Below are the code and all the weights of a small trained network. Each question names an input and a target symbol and asks about switching units off, where a switched-off unit gives its printed mean instead of its output.

import numpy as np


def w(rows, s, z=0):
    codes = np.array(rows[::2]) - 128.0
    scale = np.full(codes.shape[1], s)
    scale[-1] = z or s
    return codes * scale


def norm(h):
    return h / np.sqrt((h * h).mean(-1, keepdims=True) + 1e-5)


def f(y):
    return np.maximum(y, 0)


def softmax(a):
    e = np.exp(a - a.max(-1, keepdims=True))
    return e / e.sum(-1, keepdims=True)


def log_softmax(a):
    a = a - a.max(-1, keepdims=True)
    return a - np.log(np.exp(a).sum(-1, keepdims=True))


def net(x, mask):
    ids = ['ΞΠβγεζηλμτω'.index(c) for c in x.split()]
    T = len(ids)
    res = E[ids] + P[:T]
    u = 0
    for l in range(2):
        r = norm(res)
        for j in range(3):
            rows = slice(2 * j, 2 * j + 2)
            q, k, v = (r @ M[l][rows].T for M in (Q, K, V))
            z = softmax(np.where(np.tri(T) > 0, q @ k.T / 2**0.5, -1e9)) @ v
            o = O[l][rows]
            res = res + np.where(mask[u + j], z, o[:, -1]) @ o[:, :-1]
        u += 3
        y = f(norm(res) @ A[l][:, :-1].T + A[l][:, -1])
        res = res + np.where(mask[u : u + 4], y, B[l][:, -1]) @ B[l][:, :-1]
        u += 4
    return log_softmax(norm(res)[-1] @ U[:, :-1].T + U[:, -1])


Q, K, V, O, A, B = {}, {}, {}, {}, {}, {}
E = w([
[67,137,111,115,145,166],'Ξ',
[117,127,118,200,104,72],'Π',
[141,116,132,106,123,115],'β',
[149,113,133,120,124,118],'γ',
[164,132,152,145,253,143],'ε',
[142,114,130,112,112,118],'ζ',
[135,120,130,96,120,116],'η',
[110,119,123,213,146,180],'λ',
[105,165,122,120,169,56],'μ',
[165,93,137,98,104,206],'τ',
[135,120,128,100,108,117],'ω',
],0.015)
P = w([
[125,154,119,148,135,140],'0',
[126,182,200,128,107,133],'1',
[98,52,130,108,136,98],'2',
[99,100,209,118,118,107],'3',
[162,255,117,139,113,155],'4',
[133,93,8,130,151,125],'5',
[162,203,32,135,130,146],'6',
[122,211,203,130,113,142],'7',
[80,38,112,132,164,111],'8',
[97,115,185,134,143,125],'9',
],0.0084)
Q[0] = w([
[137,142,254,97,93,70],'L0H1',
[110,2,140,87,134,128],'L0H1',
[82,96,14,166,177,105],'L0H2',
[131,216,67,132,150,216],'L0H2',
[130,183,250,80,104,155],'L0H3',
[176,236,62,193,120,128],'L0H3',
],0.0095)
K[0] = w([
[178,233,70,144,129,148],'L0H1',
[150,91,19,120,149,119],'L0H1',
[108,40,124,119,144,89],'L0H2',
[100,119,241,134,119,122],'L0H2',
[171,234,123,136,112,149],'L0H3',
[85,136,246,116,126,123],'L0H3',
],0.013)
V[0] = w([
[68,104,104,94,3,132],'L0H1',
[170,110,133,59,193,148],'L0H1',
[173,123,151,147,78,175],'L0H2',
[81,148,131,145,121,204],'L0H2',
[195,74,94,170,99,161],'L0H3',
[93,118,148,87,155,174],'L0H3',
],0.0078)
O[0] = w([
[76,147,254,146,39,139,202],'L0H1',
[184,148,190,60,165,162,247],'L0H1',
[157,36,82,99,73,118,109],'L0H2',
[101,92,47,141,157,173,131],'L0H2',
[179,234,69,136,59,166,37],'L0H3',
[106,110,172,140,159,164,205],'L0H3',
],0.0064,0.0014)
A[0] = w([
[4,133,134,104,163,174,82],'L0N1',
[102,148,115,97,169,63,2],'L0N2',
[141,124,81,96,120,100,97],'L0N3',
[88,157,126,185,94,50,154],'L0N4',
],0.012,0.0055)
B[0] = w([
[100,146,7,52,120,141,254],'L0N1',
[96,195,182,160,125,99,148],'L0N2',
[133,125,123,177,154,144,143],'L0N3',
[138,44,110,161,152,90,189],'L0N4',
],0.014,0.0077)
Q[1] = w([
[139,223,203,110,146,126],'L1H1',
[182,185,159,147,70,131],'L1H1',
[167,157,136,158,254,148],'L1H2',
[209,105,95,201,93,41],'L1H2',
[98,111,158,113,91,185],'L1H3',
[123,184,140,42,141,178],'L1H3',
],0.0082)
K[1] = w([
[179,219,225,110,136,62],'L1H1',
[218,144,186,147,85,116],'L1H1',
[186,159,186,146,254,153],'L1H2',
[235,87,170,110,84,86],'L1H2',
[152,129,185,113,155,180],'L1H3',
[116,108,204,149,82,155],'L1H3',
],0.0074)
V[1] = w([
[102,84,155,134,154,147],'L1H1',
[83,35,114,150,149,178],'L1H1',
[158,145,114,137,2,34],'L1H2',
[101,92,92,125,111,110],'L1H2',
[171,169,104,113,193,128],'L1H3',
[56,167,92,105,151,147],'L1H3',
],0.0038)
O[1] = w([
[129,150,150,158,126,144,98],'L1H1',
[114,218,158,125,81,149,212],'L1H1',
[89,174,97,105,3,124,1],'L1H2',
[129,172,178,113,117,143,197],'L1H2',
[105,128,168,84,54,118,186],'L1H3',
[156,145,109,172,65,119,151],'L1H3',
],0.0051,0.00098)
A[1] = w([
[157,91,141,109,91,249,13],'L1N1',
[67,168,131,131,140,61,1],'L1N2',
[95,103,159,140,119,134,154],'L1N3',
[63,114,111,201,134,207,17],'L1N4',
],0.016,0.007)
B[1] = w([
[165,27,132,127,118,192,254],'L1N1',
[120,250,136,137,120,37,180],'L1N2',
[99,142,106,143,142,158,188],'L1N3',
[181,222,172,186,87,171,201],'L1N4',
],0.019,0.0041)
U = w([
[84,143,59,80,131,149,183],'Ξ',
[117,69,96,203,139,72,156],'Π',
[176,122,191,50,118,84,149],'β',
[239,136,71,124,116,91,3],'γ',
[158,136,130,146,255,150,91],'ε',
[130,122,145,120,13,89,101],'ζ',
[62,145,221,107,160,167,139],'η',
[153,195,141,191,104,186,183],'λ',
[102,199,155,144,141,41,160],'μ',
[163,53,144,122,110,215,110],'τ',
[25,119,182,164,88,156,109],'ω',
],0.012,0.0038)

Each question gives the input, a string of symbols that net reads in full, and the target symbol t.
The units are the heads (2 rows each of Q, K, V and O) and the neurons (one row each of A and B). Each row of codes is followed by its name. A weight is (code - 128) times the scale printed after its matrix; where a second scale follows, it is the last column's (O, A, B and U).
mask holds one flag per unit, layer by layer, with each layer's heads first. A switched-off unit (its flag False) gives its mean, the last column of its rows in O or B, instead of its output. The means were averaged over made-up inputs and are rounded, as every weight is.
A unit's drop is (log p(t) with every unit on - log p(t) with that unit switched off) / (log p(t) with every unit on - log p(t) with every unit switched off).
The circuit of an input: a set's keep is (log p(t) with only the set's units on - log p(t) with every unit switched off) / (log p(t) with every unit on - log p(t) with every unit switched off). Starting from the 12 units with the biggest drops (on a tie, the unit counted first), units are removed one at a time, each time the one whose removal leaves the highest keep (on an exact tie, the one counted first), for as long as the keep stays at least 0.8.
circuit, biggest first: the units of the circuit, biggest drop first
unit that matters most: the unit with the biggest drop
k most important neurons: the k neurons with the biggest drops, biggest first
heads that matter: for each layer, one digit per head in row order, 1 if its drop is at least 0.15 and else 0, layers parted by /
input Ξ β μ β ω μ β β ζ, target μ: unit that matters most	L0H2
input Ξ ω ε β Π η Ξ β, target Π: circuit, biggest first	[L0H1; L0N4]
input η ω Ξ τ η Π γ Ξ β, target Π: heads that matter	011 / 000
input η τ λ β, target η: circuit, biggest first	[L0N1; L1N3; L0H1]
input ε Π η, target ε: heads that matter	100 / 000
input Ξ λ τ η β β μ Π γ, target β: heads that matter	111 / 000
input τ Π γ Ξ μ β, target γ: heads that matter	111 / 110
input ω μ Ξ Π μ λ μ Ξ η, target λ: heads that matter	001 / 000
input τ Ξ Ξ β, target τ: heads that matter	000 / 000
input η β μ τ η Ξ β, target τ: circuit, biggest first	[L0N1; L1N2]
input Ξ β ε ζ, target Ξ: 2 most important neurons	[L0N1; L1N1]
input λ τ λ λ Ξ β η, target λ: circuit, biggest first	[L0N1; L0N3; L1N4; L0H2]
input ζ β ε τ ζ Ξ β Π ε ζ, target β: heads that matter	101 / 000
input ζ Ξ Ξ η γ, target Ξ: unit that matters most	L0H3
input λ Ξ β γ, target λ: 3 most important neurons	[L0N1; L0N3; L1N4]
input η ζ η Ξ β, target ζ: heads that matter	110 / 010
input ω Ξ β λ λ γ, target β: 4 most important neurons	[L0N1; L1N1; L1N4; L0N4]
input Ξ η η η λ Ξ η, target η: heads that matter	111 / 000
input ε Ξ Ξ ε μ η γ η ζ, target η: heads that matter	110 / 000
input ε ε λ ζ Ξ β β γ β, target β: 2 most important neurons	[L0N1; L1N1]
input β λ ω μ Ξ Ξ τ, target τ: circuit, biggest first	[L1N1]
input λ Π γ, target λ: 2 most important neurons	[L0N3; L0N1]
input λ β ω τ β Ξ ζ, target τ: heads that matter	100 / 000
input τ Π Ξ Ξ λ η Π ζ, target λ: 2 most important neurons	[L0N3; L0N1]
input Ξ Π β τ Ξ β η, target τ: 2 most important neurons	[L0N1; L0N4]
